Below is a small trained network, with its code and all its weights. Each question gives an input and a target symbol and asks what happens when units are switched off, that is, made to give their printed mean instead of their output.

import numpy as np


def w(rows, s, z=0):
    codes = np.array(rows[::2]) - 128.0
    scale = np.full(codes.shape[1], s)
    scale[-1] = z or s
    return codes * scale


def norm(h):
    return h / np.sqrt((h * h).mean(-1, keepdims=True) + 1e-5)


def f(y):
    return y / 2 * (1 + np.tanh(0.7978845608 * (y + 0.044715 * y**3)))


def softmax(a):
    e = np.exp(a - a.max(-1, keepdims=True))
    return e / e.sum(-1, keepdims=True)


def log_softmax(a):
    a = a - a.max(-1, keepdims=True)
    return a - np.log(np.exp(a).sum(-1, keepdims=True))


def net(x, mask):
    ids = ['δεηθλμξστψ'.index(c) for c in x.split()]
    T = len(ids)
    res = E[ids] + P[:T]
    q, k, v = (norm(res) @ M[0].T for M in (Q, K, V))
    z = softmax(np.where(np.tri(T) > 0, q @ k.T / 2**0.5, -1e9)) @ v
    res = res + np.where(mask[0], z, O[0][:, -1]) @ O[0][:, :-1]
    y = f(norm(res) @ A[0][:, :-1].T + A[0][:, -1])
    res = res + np.where(mask[1:9], y, B[0][:, -1]) @ B[0][:, :-1]
    return log_softmax(norm(res)[-1] @ U[:, :-1].T + U[:, -1])


Q, K, V, O, A, B = {}, {}, {}, {}, {}, {}
E = w([
[145,139,112,154,163,114],'δ',
[124,142,123,115,92,125],'ε',
[77,81,124,104,130,126],'η',
[106,141,149,129,125,106],'θ',
[128,121,175,147,119,90],'λ',
[77,175,153,67,148,79],'μ',
[139,98,138,131,136,50],'ξ',
[148,99,123,143,111,93],'σ',
[141,120,122,137,78,115],'τ',
[155,102,250,129,253,120],'ψ',
],0.028)
P = w([
[211,118,87,167,149,69],'0',
[54,166,78,102,120,122],'1',
[179,70,141,112,99,142],'2',
[46,167,62,107,151,143],'3',
[181,53,147,8,102,130],'4',
[76,188,67,154,156,160],'5',
[174,86,146,2,88,119],'6',
[97,195,76,190,156,162],'7',
[176,104,146,9,84,100],'8',
[103,202,78,216,150,176],'9',
[173,137,142,11,51,91],'10',
[95,181,93,249,140,196],'11',
[215,84,137,58,70,93],'12',
],0.0099)
Q[0] = w([
[185,196,119,152,161,135],'H1',
[20,117,3,184,196,164],'H1',
],0.015)
K[0] = w([
[217,188,123,129,134,144],'H1',
[149,144,107,9,82,2],'H1',
],0.012)
V[0] = w([
[213,254,101,206,186,110],'H1',
[228,247,119,32,24,33],'H1',
],0.0041)
O[0] = w([
[133,66,74,98,254,199,250],'H1',
[119,239,67,163,179,106,198],'H1',
],0.0098,0.0011)
A[0] = w([
[80,85,202,149,184,99,93],'N1',
[111,119,9,174,46,147,28],'N2',
[69,150,171,207,51,110,16],'N3',
[175,66,94,183,144,77,173],'N4',
[10,54,90,134,143,210,80],'N5',
[23,167,88,152,67,184,110],'N6',
[50,127,63,240,145,104,165],'N7',
[197,145,163,66,159,189,254],'N8',
],0.012,0.0082)
B[0] = w([
[213,99,87,144,161,39,146],'N1',
[85,101,13,125,126,22,135],'N2',
[131,85,80,111,217,173,146],'N3',
[116,173,126,77,90,216,214],'N4',
[74,218,92,252,124,252,145],'N5',
[239,193,152,131,165,198,178],'N6',
[97,95,172,201,134,116,255],'N7',
[165,35,103,8,154,105,229],'N8',
],0.011,0.0092)
U = w([
[246,202,96,141,88,106,96],'δ',
[232,166,234,162,129,142,77],'ε',
[188,133,19,164,96,83,55],'η',
[46,104,120,152,208,145,75],'θ',
[89,127,39,156,75,107,104],'λ',
[218,59,174,177,147,80,61],'μ',
[94,205,123,90,148,95,70],'ξ',
[183,98,75,88,163,150,188],'σ',
[120,109,209,140,45,102,254],'τ',
[131,157,128,152,76,207,165],'ψ',
],0.013,0.0061)

Each question gives the input, a string of symbols that net reads in full, and the target symbol t.
The units are the heads (2 rows each of Q, K, V and O) and the neurons (one row each of A and B). Each row of codes is followed by its name. A weight is (code - 128) times the scale printed after its matrix; where a second scale follows, it is the last column's (O, A, B and U).
mask holds one flag per unit, heads first, then neurons. A switched-off unit (its flag False) gives its mean, the last column of its rows in O or B, instead of its output. The means were averaged over made-up inputs and are rounded, as every weight is.
A unit's drop is (log p(t) with every unit on - log p(t) with that unit switched off) / (log p(t) with every unit on - log p(t) with every unit switched off).
The circuit of an input: a set's keep is (log p(t) with only the set's units on - log p(t) with every unit switched off) / (log p(t) with every unit on - log p(t) with every unit switched off). Starting from all 9 units, units are removed one at a time, each time the one whose removal leaves the highest keep (on an exact tie, the one counted first), for as long as the keep stays at least 0.8.
units of the circuit, in order: the units of the circuit, biggest drop first
top k neurons: the k neurons with the biggest drops, biggest first
drop of u: that unit's drop, to one decimal
input ξ θ η ξ δ τ δ ξ δ δ, target θ: units of the circuit, in order : N7, N6
input δ μ θ, target σ: units of the circuit, in order : N7
input μ μ ξ, target δ: top 2 neurons : N7, N4
input ξ ξ ε, target η: units of the circuit, in order : N2, H1
input δ δ σ, target σ: units of the circuit, in order : H1, N7
input σ δ δ η δ λ, target μ: top 2 neurons : N1, N7
input η σ λ δ θ θ λ, target σ: units of the circuit, in order : H1, N7
input δ δ ξ, target σ: units of the circuit, in order : H1, N4
input τ δ δ σ, target λ: units of the circuit, in order : N2, N8
input ψ λ σ δ θ η, target ψ: top 4 neurons : N6, N5, N8, N1
input δ δ μ, target σ: units of the circuit, in order : H1, N8
input ξ σ δ θ η ξ δ ξ σ ε, target δ: top 3 neurons : N6, N2, N5
input δ θ λ ψ τ δ δ λ ξ ξ, target τ: top 2 neurons : N7, N6
input δ θ δ η, target ψ: top 2 neurons : N5, N6
input ξ δ δ η ψ μ δ σ, target λ: units of the circuit, in order : N2
input μ τ σ, target ψ: top 3 neurons : N4, N8, N1
input η δ ξ, target σ: drop of N7 : 0.3
input τ θ ξ, target δ: drop of N8 : 0.3
input δ η λ μ δ ξ δ η ε, target τ: drop of H1 : 1.1
input δ μ δ τ θ τ η ξ λ η η ξ τ, target τ: top neuron : N6
